vevut_nik: [ -4  -2 -23 -24 -12 -15  22  -9 -41 -14  21  -2   1  -6  13  31   4   6
  10   1  -7   9  -4  -6  -1  17]
vevut_nik: [ -5   5  -4   3   6 -15  17 -17   3  -3  -8   0  13  -1   3 -17   6   6
  -5  -9  -1  15   9 -11  -3   9]
vugop_vavuk: [-25   3  21  -6 -20   9 -18 -11 -11   2 -14  18  10  33  19  10   1   1
  28   7  -5  16   3  -2  -2   7]
vugop_vavuk: [  9 -11  21  24  23 -11  -7 -28  10   7 -22   0  -3   4 -11 -43  11   2
  -3 -16  -8  -4  22  -5 -34  -9]
refaz_samo: [  6  -7  17  -1  -4  -7 -18  25  15  11  -1   5  11   3 -25  -9   7 -11
   4  14   0 -25 -19  11  17   2]
refaz_samo: [-23 -32  -8 -30  -7   0 -33 -17  -4  49  29   5  43  18 -16  42   9  18
  40  38  63   9   6  81 -15  24]
zuf_tibe: [-23  -2  46  -8 -21  11   4 -24   8  23 -13   2  24 -10 -35 -22   5 -16
 -15  -5  -9 -29  15  25 -29 -16]
vevut_nik: [-11   2 -12  11  -8  16 -14 -24   3 -17 -22   2 -14  26  20 -12  -9 -14
  14 -34 -21  29   9 -23  -2   3]
zuf_tibe: [-15  17  16  14   6  -8   8 -39 -17  -7 -11  15   4   7  22 -16  -4  20
   2   2  -9  15  28 -16 -11 -14]
zuf_tibe: [-12  -4  10   2 -15  33   5  34   7   4 -12   0 -19  11  25  34  12 -14
   6  -9 -17  -4 -19 -11  -7   3]
zosom_nop: [-46  22  35  -6 -39  12 -36 -21  -4   9  -8  33  35  37   5   2 -16  -3
  29  27  -1   5   0  14  38  -8]
zosom_nop: [ 21  -8  -1 -43  -1 -18  -2  43  23 -34   4  -7   1 -20 -10   1   8   7
   7   4 -13   4   6  15  -8  11]
vevut_nik: [ -7 -15  17  -2 -10  -5 -18 -24 -18   3  -1   7   1   9 -10  -4  10 -10
  22  -6 -25 -18   7   9 -17  -4]
zuf_tibe: [  4   7 -28  12   2 -20   5 -14 -24 -23   0   5  -9  15  23  -2   1  -1
  14 -14 -22  19 -10 -40  25  16]
vevut_nik: [ 17   4  18  15  18  17   7  32  53  17 -23 -14  -2 -13 -26 -36  -4  -7
 -42  -5  27  -7  -4   0  -9 -10]
zuf_tibe: [-20  -4   0  -5   1  -9   3  -1   0  -5  14  13   9 -10  30  35  22  20
  30  10 -26  -2  18  24  -6  -5]
zosom_nop: [ -4  -1   4 -26 -11  35 -21 -21   8  -4   6 -11  -8 -12 -14   2 -34   4
 -10  -3  22  10  38  42 -35 -28]
vevut_nik: [ -9   3 -34   7  -2  36  16  -4  24 -18  -8 -18 -25 -10  28  12  -9 -11
 -13 -45 -16  27  15  -8 -13  -5]
zuf_tibe: [-22   0 -12   0 -12  30 -20 -14   3  10  12   3   0   7  14  30 -14   1
  14   3  10   8  11  30   4 -12]
vevut_nik: [-30  43  22   5  -1   8  -3   4  49 -19 -11  24  25  -9  30 -11 -16  30
  -3  21  -7  22  36  14  30 -33]
zuf_tibe: [-15   4  28  30   3   6  16 -25   5  14 -21   4   1  -3   1 -23  13 -10
 -14 -19 -25 -17  10 -14 -19 -16]
vugop_vavuk: [  8  -6   9 -22  -4  -5  -6 -10 -14  11   5  -5  11   1 -29 -11 -10   2
  -8  13  33   0   3  16 -17   6]
vugop_vavuk: [ -7  23   6 -33 -14   9   1  17   2 -21   8   6   7  -7  12  17 -24  21
  -4  26  17  20  14  12  10 -10]
vugop_vavuk: [ -2 -16   2  -4  14  17   3   7  20  -7 -15  -6 -17   1  29  15  15  14
  12 -17  -6  22  26  10 -51   1]
zuf_tibe: [  6  10   9  32  15  -5  23 -12 -11 -15 -27   3 -24   7  26 -24   9  -1
 -11 -26 -32   7   3 -56 -14  -4]
refaz_samo: [ 34  -2  -2  -4  20  -8  -3  20 -28  -5  10  -3 -25   2   4   8 -10  20
  -5  25  28   2  -8 -14  -8   0]
vevut_nik: [ -2  29 -10 -20   0  13  51  35  39 -19 -11 -15   8 -27  14  -1 -10  13
 -45  -6  21  35   8 -14   0   6]
zosom_nop: [ -1  13   4  -1  -3  22  -7 -13   1 -19 -10  -1 -18   2  12  -9 -24   3
  -8 -10  -3  17  22  -8 -12 -20]
zosom_nop: [ 19  -9  19  22   3  27 -26  31  -2  37  17  -4 -22  -9 -31  13 -11 -17
 -17  26  19 -58 -30  19  13 -30]
zosom_nop: [-26  -9 -10  -4 -16   4 -13 -33   7  29  13  -1  33   3 -24   4  -1 -12
   8  -1  18  -5   2  41  10   5]
zosom_nop: [ -7  26  -5  29   7  26  15 -22 -20 -15 -14   4 -33  11  48   3 -22  11
 -14 -13  -5  28  14 -45  -4 -20]
refaz_samo: [-15 -14  -7  -4  -6  -5   9  12  19   7   1  -1  16  -4   4  17  28  -9
  15 -10 -18  -6  -8  15   1  17]
zosom_nop: [-22  -5  10 -19 -29  35 -26 -25 -16   8 -18   2  -1  42   5   8 -19 -12
  17  -8  23  31   5   4 -23  12]
zuf_tibe: [  8  14  23  13  24 -45  38  12  -4 -15 -21  14  10  -2  22 -25  30  24
  -4   9 -21   6   0 -46  -2  13]
refaz_samo: [-10   4 -28 -32 -11   9   5  32  14 -15  20  -2   7 -10  24  47  -3  14
  13  13  10  23   0  24  16  12]
zuf_tibe: [-10   1   4 -28 -15   4   6   6  28 -11 -13  -6  18  -4 -12 -12   0  -7
  -5 -14   0  17  11  12 -11  11]
vevut_nik: [ 23  -5 -37  14  22  -6   0  -6  -3  13  32 -17  -8 -26 -21   1 -14   3
 -20   5  28 -15  -4  18  16 -10]
vevut_nik: [-28  22  -5  13   8 -39  37 -55 -17 -18  -7  17  28  -2  34 -18  16  25
   9 -10 -29  28  31 -25   2   6]
refaz_samo: [  1   0  -2  14   2   5  -8  16  18  -2  -4   2  -6   1   4   0   5  -9
   4  -6 -16  -9  -9  -4  16  -4]
refaz_samo: [-23  -7  -6  20   3 -14   0  -2  17  10  14  13  19 -12  17  22  31   2
  27   1 -38 -23   1  24  21  -5]
zosom_nop: [ 21  -5  -5  17  21 -32  11 -10   0   3  14  -6   3 -31 -30 -27  10  -2
 -16  -2 -15 -35   1   2   7 -12]
vugop_vavuk: [  5 -25   3 -25  -6   9 -10  22  21  21  -7 -13  12  10 -27   3   9 -11
   2  -1  34   5 -12  26 -23  26]
zosom_nop: [ 21 -12   4 -22   2  29 -15  16  14  -9  -4 -19 -27 -11 -16  -2 -19  -4
 -14  -9  16   3  16  19 -40 -14]
vugop_vavuk: [ 14   2   2  16  18  -9   6   9  19   2   3  -4  -3 -22 -12 -17   4   2
 -17   0  -5 -20   2   2   4 -15]
vugop_vavuk: [ -2  17 -18  16  10  -8 -14  11   7  -9   5  15   4  16  29   8  -8  18
  16  20  10  21  -8 -11  46   2]
zuf_tibe: [  0 -11  20 -10 -20  38 -19   6   2  26   3 -11  -8  -3 -35   6 -16 -25
 -16   1  19 -28  -7  28 -18 -16]
refaz_samo: [-26   7  -6   2 -15   1  20 -17  -9 -10 -14   6   6  15  30   8  12  -7
  11 -23 -26  22  -1 -26   2  17]
vevut_nik: [ -2   9   7 -25  -8 -23  21   0  -6 -12 -17   2  23  12  -4 -21   4   5
  -5   1  12  28  -4 -24  -2  31]
vugop_vavuk: [ -2   3   3 -16  -3   8  -5  12  -2   2   3   3   3   7   8  16  -8  13
   4  19  24  14   2  11  -3   3]
vugop_vavuk: [  7   0  11   4   3   2  11 -20 -23   5  -1  -6 -10  -7 -10 -11  -6  -1
 -18  -4   3 -10   7  -9 -24 -11]
refaz_samo: [ -4  16  12 -10 -15   0 -10  13  19 -17   4   6   9 -16 -15 -12 -12  -7
  -6   7 -21 -17   3  10  29 -20]
vevut_nik: [-10  12 -29 -24  -8   1  25  21   3 -19   3  -2   7   3  33  31   0  13
   4   1  13  42  -5 -10  12  27]
vugop_vavuk: [  6   4  -7   0  -5 -21  -2 -56 -60   3  11   1   3  12 -21 -22 -20  -3
  -4   3  15   1  -1 -19   4   4]
refaz_samo: [ 14  26   1   4   1   3  10  35   8 -25  -3   1 -16 -11  10  -5 -16   2
 -21   7 -10  -1 -12 -31  32 -12]
zosom_nop: [ 27 -11   6  39  29 -15   5 -15   4  20   0 -11 -10 -22 -37 -42   8 -13
 -29 -12  -6 -42  -3  -7  -8 -19]
vugop_vavuk: [  3   4  -1  36  18   3   8  11  33  -8 -18   0 -14  -8  17 -17  14  -6
  -7 -24 -34  -6   2 -21   5 -12]
refaz_samo: [  4  -8 -11  27  25  -9  25   8   4  17   4  -4  -4 -11  16  12  26   8
  -6  -3  -1  -9  -8  -7  -7   6]
zosom_nop: [  7 -17 -13  -2  18  -2  10  51  67  16   4 -14  17 -28 -13   8  28  -1
  -8  -2   9 -12  -8  37   2  11]
zuf_tibe: [-20   0  12  19 -12  17   4  14  -2  21  -4   9  -1  12  16  25  16 -14
   7   2 -14 -18 -24  -8  13   1]
refaz_samo: [ -9  43  -6  22   8  12  12 -25 -20  -5   6  11  -6   1  31  -1 -39  27
 -24  22  28  25  14 -24  28 -27]
[ 29 -12  15  40  32 -17 -15 -15 -32  15  -4   6 -26  13  -3 -21   8   7
   4   9  -1 -24  -6 -25 -14 -11] | refaz_samo
[ 14  -3  23  47  17   1 -11 -10 -24  18  -8   8 -26  11  -2 -17   4  -9
  -5   2 -15 -35 -15 -30   0 -20] | vevut_nik
[-14  10  -3  -5  -2  -4  29 -10   1 -11   1   0   7 -17  17   7   7   9
  -6  -9 -16   9  17  -2 -10  -2] | vevut_nik
[-14 -18  24  -1   0 -27 -25 -40  -6   7   0  16  24   6 -14 -17  20   5
  35   4 -25 -17  25  30 -19  -4] | vugop_vavuk
[-30 -29  -3 -10 -22   0 -27   2  18  15  -2  10  26  25   2  25  32 -19
  51 -10 -22  -2 -12  32   5  28] | refaz_samo
[ -4  -3 -28   4   5   5 -17  -1  21  -1   2  -1   4  12  11   5  -5   3
  15  -5  14  25   2  12  17  10] | vevut_nik
[ 10  -1  20  -1  10  -6   9   7   4   1  -7  -2  -2 -11  -8 -14   6   7
 -12   4   0  -9   8  -1 -21  -7] | zuf_tibe
[  4   5   7 -11  -2   5   0  24  41  -9 -15  -6   8  -8 -15 -22  -3  -6
 -15  -7   3   7   4   5   2   1] | vugop_vavuk
[ 11 -14 -13  19  18 -22  11 -30 -17  15   9  -8   0 -10 -16 -15  12  -3
  -6 -11  -1 -16   1  -3 -11   3] | vevut_nik
[ 27 -18   0 -24   3   6   5  30   7   4  -9 -21 -10  -1 -27  -7   1 -10
 -18  -7  29   4 -14  -1 -29  21] | refaz_samo
[ 18  -6 -11  28  17   4   2  15  28   7  -5 -12 -13 -13 -15 -19   5 -17
 -19 -19  -8 -19 -13  -8  10  -6] | zosom_nop
[ -4   8  27 -15  -7 -11 -14   7   4  -7   2  14  15  -5 -10  -7  -3  10
   8  24  -7 -12  10  16   7 -13] | zosom_nop
[ -1   2   6 -15 -15   2  34  10  -1  -5 -26 -11   3   8  -5 -14   8 -19
 -21 -25   0  17 -16 -36 -16  29] | refaz_samo
[ -6   0  16 -25  -8   0   6 -26 -52  -3  -1   7  -5  18  18  18  -6  22
  12  15  17  23  17  -7 -41   8] | zosom_nop
[ 23   6 -38 -16  17 -23   2 -14   5 -45  -3 -11  -9  -4   8 -27 -17  16
  -1 -20   2  47  25 -17  -4  12] | zuf_tibe
[ 14  -7  10 -28  -3  -3  -5  -7   6  -3  10 -13   6 -28 -43 -19 -13  -1
 -18   3  10 -17  21  33 -25 -15] | refaz_samo
[-13   8  -3   1  -7   4 -10  13  52 -13 -18   3  16   3   1 -19   2  -9
   5 -16 -16  15   5   6  22   3] | zosom_nop
[ 19 -18  13  -2   5  -9 -12  11   1   4  -5  -5  -7   0 -24 -15  11 -11
   2  -3  -7 -21  -9   2 -14   4] | refaz_samo
[ 20  -4  11 -15   8 -13  18  45  -7 -24  -7   0 -20  -5  22  16  20  12
   6   5 -21   1  -9 -25 -18  12] | zuf_tibe
[ 17  -5 -17  10  22   8  -7   5  11  -3  16  -9 -20 -22   4   8  -8  12
  -6   1   4  -7  15  19  -8 -22] | refaz_samo
[ -2  12   9   6  -1  -6  -8  22  34  -2  -5   7  15  -5 -10 -17   0  -4
  -4   8  -7 -10  -8   4  33  -6] | vugop_vavuk

zefug_vuvan: [-34   1  -4   3   8  27  12 -22  23 -15 -17 -12  -5  15   4   6  -6 -12
  -1  12  17  -7  -2   6  12 -45]
fufos_ref: [-14  -8   4   4   6  36  10 -53  18 -27   5 -11  12  -9  19   7  14   3
   4   6  16 -27   1   9  -3 -10]
zefug_vuvan: [  4 -18   5   1   8  23   8  -6  17   1  13   3  -4   5  -6   5   8   0
  -5   5   5  -6  -5   8   2 -20]
kizi_gofig: [ -3  10 -17  -7  -6   6  24 -47  12 -18 -23   8  -1 -40  23  -7  -4   0
 -17 -16   8 -23  14 -28   2  -8]
nise_zave: [ 17 -10 -10  -9   4   3  16  -2  26   9   7  18 -17   1  14 -12 -14   4
  -5 -23  23   9  -1 -17   8 -17]
zefug_vuvan: [-15  19   0 -24 -16  -2 -23 -11  -5  -8  -7  -8   2  29  18 -10 -25   3
  38   4   3  -5   2  -6  10  -4]
fufos_ref: [  9  10  -1  -3  12   4   8  14   2  14   5   4 -17   5 -13  -9   4  -9
  -3   3  -2  28  -1  -4   0   7]
fufos_ref: [ 13   6  -8 -13 -28 -29  -3   5 -18   6 -17   4 -21   3  -5 -13 -29  -4
   2  -5  -2 -12  11 -20   2 -12]
sozis_takul: [ 42   2   6   3   4  35  36 -60  -8  -7  23  -9 -36 -28 -14 -18  28 -15
  -9  15  10  -6  15  -3 -28  27]
fufos_ref: [-10 -11  -3  16  -7 -19  -8 -15   0 -21   2 -12  18   2  34   4 -12  14
  12 -19  32 -14  -1   9  -7  12]
zefug_vuvan: [  9 -25  -5  13   0 -21  -1   6   8  -4   6  21  38 -39  25  14  10  27
 -22 -33  -1 -20  -3  -5  -2  19]
zefug_vuvan: [  5  28 -11  14  -9 -55  -2  23 -41   5 -25  -3   1 -29  -3  -8  -4  -5
 -13 -13 -12  19  12 -14 -14  51]
difo_zalug: [ 18  -8   0   0  16  14  17  11  19  16  19   5 -31  20  -9 -12  -3  -8
  -1  -3  23  31  -6   2   1 -11]
zefug_vuvan: [ 15 -13   5  14  12  16  21   4   3  10  10  -1 -22  -4 -29   3  18 -13
 -22  13   0   9  -1  10  -9 -10]
difo_zalug: [-10  19  12   2  10  25  -8 -34 -13 -18  10 -17  21 -13   5   4  31   0
  15  20 -15  -3   2  14 -13  42]
sozis_takul: [ 13  12   0 -26 -12  -8 -10  33 -11  26  -6  14 -20  14 -27 -10 -13  -8
   3  11 -31  11   2 -16  11 -13]
nise_zave: [ 15 -28  19  11  15  34  12  29   5  24  23  -2 -26  22 -60  14  25 -18
 -21  37 -17   9 -11  28  -3 -36]
fufos_ref: [ 13 -23   4  -3 -16 -27 -22  34  -9  12   8  16  20  -1  -2  10  -6  19
  -2 -11 -18 -18  -6   1   3   1]
kizi_gofig: [ 28 -41  13 -12  -1  12 -11  36  22  26  40  14 -20  50 -16  -1 -15   9
  15   1  12   5 -17  15   9 -38]
kizi_gofig: [ 30   5   0 -11   2  32  29 -44   6   0  13  -2 -41  -6  -9 -21   6 -15
   0  10  14   1  11 -11 -10  -2]
fufos_ref: [  9 -17   1  13  26 -11  -3  54  15  24  19  21  17  -3  -4  11  15  12
 -18 -19  -6  34 -16   8   5  15]
kizi_gofig: [-26  40  -8   9   7  10  20 -39 -16 -21 -35 -18  -1 -36  -5  -1  19 -22
 -16  17 -13   0  16  -9  -8  18]
sozis_takul: [-31  -7   6  10  22  30   0   0  20  -8  -2  -1  29  -6  -3  24  26   1
 -13  12 -14  -5 -10  16   9 -17]
sozis_takul: [  5   1  -2  12  15  14  31  18   0  18 -15   5 -28 -19 -50   5  21 -27
 -45  21 -22  15   3  -2  -1 -25]
sozis_takul: [-23   7   4  -9  10  38   7  -5  17   1  -7  -9 -19  28 -21   2   0 -20
   4  29  -3   6  -4   7  13 -45]
nise_zave: [ 12 -10  -1  13   9  33  39 -45  14 -11   5 -11 -33 -11 -10  -6  13 -17
 -18  10  27  -7   7   3 -13 -19]
nise_zave: [ 32 -19  -7   4  11  35  47 -50  35  -5  22  -1 -51   4  10 -22  -6 -11
  -6 -11  59   6   5  -6  -9 -24]
nise_zave: [ -1   4  -3 -23   4  17   4  16  22  18  -1  10 -28  33 -12 -11 -19 -11
   8   6   3  20  -4 -10  19 -42]
zefug_vuvan: [  2 -10  -1  -6 -13 -17 -21  -8  -3 -11   4  14  43 -25  33   9   1  30
   6 -23 -11 -31   0  -7   1  24]
nise_zave: [ 20 -13   7  11   6  18  18 -10  -4   4  13  -1 -13 -17 -24   4  24  -8
 -20  13  -7  -6   2   8 -14   3]
kizi_gofig: [-12  -4   6   6 -19 -53 -47  52 -33   5  -5   1  44   6   5  17  -9  22
  13  -8 -28  -9  -7  11   1  29]
kizi_gofig: [-24  -6  -8   9   2 -27 -16  23   8  -6 -12  10  42 -10  29  15  -6  20
  -5 -26   0  -4  -7  -1  11   5]
difo_zalug: [ 12   4   2  -9 -18  -8  -8 -20 -19  -8  -1   1  11 -21   5  -2   4   8
   5   1 -17 -26   9  -9  -8  22]
difo_zalug: [-70   1 -11  35  16 -11   4  22  15 -17 -44 -17  25   5   4  29  -5 -10
 -25   1  11   3  -8  17  15 -43]
zefug_vuvan: [ 12   9   7   5  13  15  13  10 -10  14   7  -6 -25   2 -36  -4  19 -20
 -11  23 -14  24   1   7  -9   7]
fufos_ref: [ -2  -8   6   6 -40 -45 -38 -14 -36 -25   2 -24  22  19  31   0 -29  21
  40  -9  19 -40   4  14 -14  25]
kizi_gofig: [-12  12  -3  16  10 -11   1  -1  -6  -9  -4 -12   8  -4  12   0   4  -1
   2  -6  14  17   0   7  -7  26]
sozis_takul: [  6  -3  -1  -2  -7 -17 -13   6  -6  -1   5   6  17  -6  15   0  -4  14
   7 -14  -2  -5  -1  -3  -1  20]
fufos_ref: [-10 -16  -9   8 -15 -24  -3  -3   3 -12 -16   4  18 -12  22   9 -17  13
  -8 -21  12 -29   2  -5   4 -16]
sozis_takul: [ 40  21   2 -21  -6   7   7 -22 -15   9  19  -1 -36   3  -5 -30  -2  -8
  20   4   4  18  11 -15 -13  34]
difo_zalug: [-19   1   7  15 -11 -41 -43  12 -32 -19  -4  -1  79 -36  30  26  19  35
   6 -15 -33 -29  -3  12  -9  65]
fufos_ref: [ -7 -15  -4  13  -3 -38 -16  45  -4   9  -7  12  27  -6   5  15  -7  16
 -13 -20  -8   0  -8   3   6   3]
nise_zave: [-14  -5   3  10   6  16   9  -2   5  -3  -6 -10  -8   8 -18   8   6 -13
 -10  18   1  -3  -2  12   1 -27]
difo_zalug: [ 11   9   4 -14  -5  27  17 -15  -4   8  -3  -9 -47  19 -35 -14  -4 -27
   1  30  -3   2   7  -4  -1 -32]
difo_zalug: [ -8 -22 -22  25 -13 -56   3   2   5 -17 -24  16  42 -48  48  13 -15  30
 -29 -56  22 -31   3 -16   0  10]
sozis_takul: [ 31  -9  -1 -14 -32 -24  -6  -6 -20   4   3   6 -15  -2   0 -12 -21   7
   8  -7  -1 -26  10 -14  -7   2]
difo_zalug: [-34  13  -4  -2   9   7 -15 -27  13 -27  -8   0  54 -22  47  12  11  21
  12 -16  -2 -14  -3  -1   7  25]
sozis_takul: [ -5   0  -6   6  -3  -8  13  17  -1   9 -18  -3 -28  11 -23  -2 -14 -18
 -16   7   5   8   2  -3   4 -33]
difo_zalug: [ -8  -1   8 -23   4   7 -23  59  11  31   8   9 -14  58 -28   0 -19  -7
  19  17 -17  30 -16   7  24 -40]
kizi_gofig: [ 20  21   1  -3  -9  -2   8 -32 -26  -7   1 -11 -16 -19  -4 -16   9  -9
   6   8  -3  -1  14  -8 -19  39]
kizi_gofig: [ 35  12   0 -10  27  27  15 -34  15   0  36  16   8 -36  27 -17  33  13
   4 -21   5  26   2 -13 -13  68]
nise_zave: [  0   7  -6 -11   5  26  24 -17  15   4 -10   3 -29   0 -14  -9  -2 -18
 -11  11   2   4   5 -13   7 -33]
nise_zave: [-43  35 -12 -24  -5   7  -7  -9  10  -9 -35  -9 -10  31  12 -10 -33 -15
  23   9   6   9   3 -15  24 -38]
zefug_vuvan: [ 22  -4  14 -22  -6  22 -11  -1  -1  12  27  -2 -23  35 -16 -12  -4  -3
  28  20  -4   4  -3   6   0  -6]
[ 26  16  -7  14  10  -2  35 -15 -10   6   1 -12 -50  -8 -15 -23   2 -25
 -13   1  27  34  11  -7 -19  20] | sozis_takul
[ -7 -12  -2  15  -1   7  20  -8   4  -4 -13  -8 -16  -3 -18   7   1 -14
 -22  10   8 -13   3   5  -2 -35] | sozis_takul
[  1 -10 -11  28  -3 -30  17   2  -8  -6 -17   1   6 -35   3   8   3   2
 -33 -18   9 -11   6  -4 -10   7] | zefug_vuvan
[  8 -10  -5  13 -10 -31  -3   0 -14  -8  -6  10  30 -42  16   9   8  18
 -19 -23  -9 -23   5  -7  -9  30] | zefug_vuvan
[ 16  19  -6  18  25   1  32   3  -5  11   1  -4 -29 -19 -18 -13  20 -20
 -23   0   9  45   5  -3 -15  32] | sozis_takul
[-31   1   4   7  21  36   6 -17  22 -13  -1 -13   8  12   3  11  14  -8
   2  15   9   4  -7  17   7 -21] | sozis_takul
[ 12   5  10 -37 -15  25 -14  -8  -2   9   9   8 -11  18 -16  -7  -4  -2
  21  23 -29 -16   2  -8   9 -19] | sozis_takul
[ -6  23  -6   3  15  10  18 -12   4  -1  -7 -10 -24   5  -1 -13   0 -18
   1   4  17  30   4  -4  -2   6] | fufos_ref
[-19  -5   7   6   7  -1 -14  33   1   8  -2  -3  11  20 -15  14   2  -2
   0  12 -12   8 -10  16   8 -16] | kizi_gofig
[-23  22   1  -2  17  19   1  -1   3  -2 -10  -3  11  -7  -6   6  19  -9
  -3  15 -20  15  -1   2   6   7] | zefug_vuvan
[ 37   6   0 -16  17  24  23   5  14  26  22  15 -42   6 -21 -22   7 -13
  -4   3   3  38   0 -13  -1   3] | fufos_ref
[-47   6  -9  29  13   9  25  -8  10 -16 -38 -23 -11   2 -14  14   0 -27
 -27  16  17   1   2  11   4 -47] | difo_zalug
[-22 -18   6  17   5  -2 -16   3   5 -15   4  -4  44  -7  17  24  13  18
  -1  -5  -2 -20  -9  20   0   5] | fufos_ref
[  4  11  -8  -9  -5  -8   3  -6  -4   0 -12  12   7 -27   7  -4   2   4
  -9 -10 -15  -5   7 -19   2  12] | nise_zave
[ 10  -3  11  30  23  14  20  11 -10   9  17 -22 -32  13 -38   0  24 -25
 -12  25  12  35  -3  28 -20  11] | difo_zalug
[-21  13  -8   7   2  -4   6 -11  -2 -12 -22  -5   9 -16   7   4   2  -5
 -10  -1  -1  -4   5  -5   1   0] | kizi_gofig
[ 13  -4  14  -1   6   5 -16  15  -8   9  26  -2   7  14  -8   1  13   6
  16   8 -10  13  -8  15  -6  27] | fufos_ref
[ -6 -13  -1  11   1 -31 -20  38  -1   5   3  10  32  -2  15  12  -3  20
  -2 -22  -3   4 -10   6   4  16] | difo_zalug
[-43 -10   8   1  12  54   9 -18  29 -13 -12 -14  -2  25 -19  20   8 -18
  -6  36  -2 -19  -8  20  17 -73] | sozis_takul
[ 14  -9   4  -6   0 -17 -23  22  -2   8  20  17  31  -7  18   4   5  25
  10 -20 -12   2  -7  -1   1  34] | kizi_gofig
[ 14  13  -4   4   8  23  32 -45   3  -9   3 -14 -39  -5  -2 -19   5 -20
  -1   7  28  12  11  -5 -14   5] | kizi_gofig
[-45  26  -7  19   7 -19  -5  13 -13 -11 -35 -19  15  -1   0  10  -1 -12
  -6   7  -4  14   1   7   3   4] | fufos_ref
[ 10 -25   2   4 -10   1   1 -14   6  -8   9   5   8  -9   9   7  -1  12
  -5  -9   8 -30   0   3  -3 -11] | zefug_vuvan
[-14 -14  -1  -3   7   5  -6  24  28   7   6  -1 -13  51   7  -1 -28  -1
  17  -5  31  18 -13  10  17 -44] | nise_zave
[  4  17   2  -4   3  35  23 -57  -2 -17  -1 -15 -22 -14  -5 -11  15 -17
   1  20   5  -9  12  -3 -12   5] | difo_zalug
[ -8 -12 -12  17   5 -10  22  15  16   5 -17   0 -22   6  -7   1 -16 -12
 -24  -9  26   9  -1  -1   6 -40] | difo_zalug
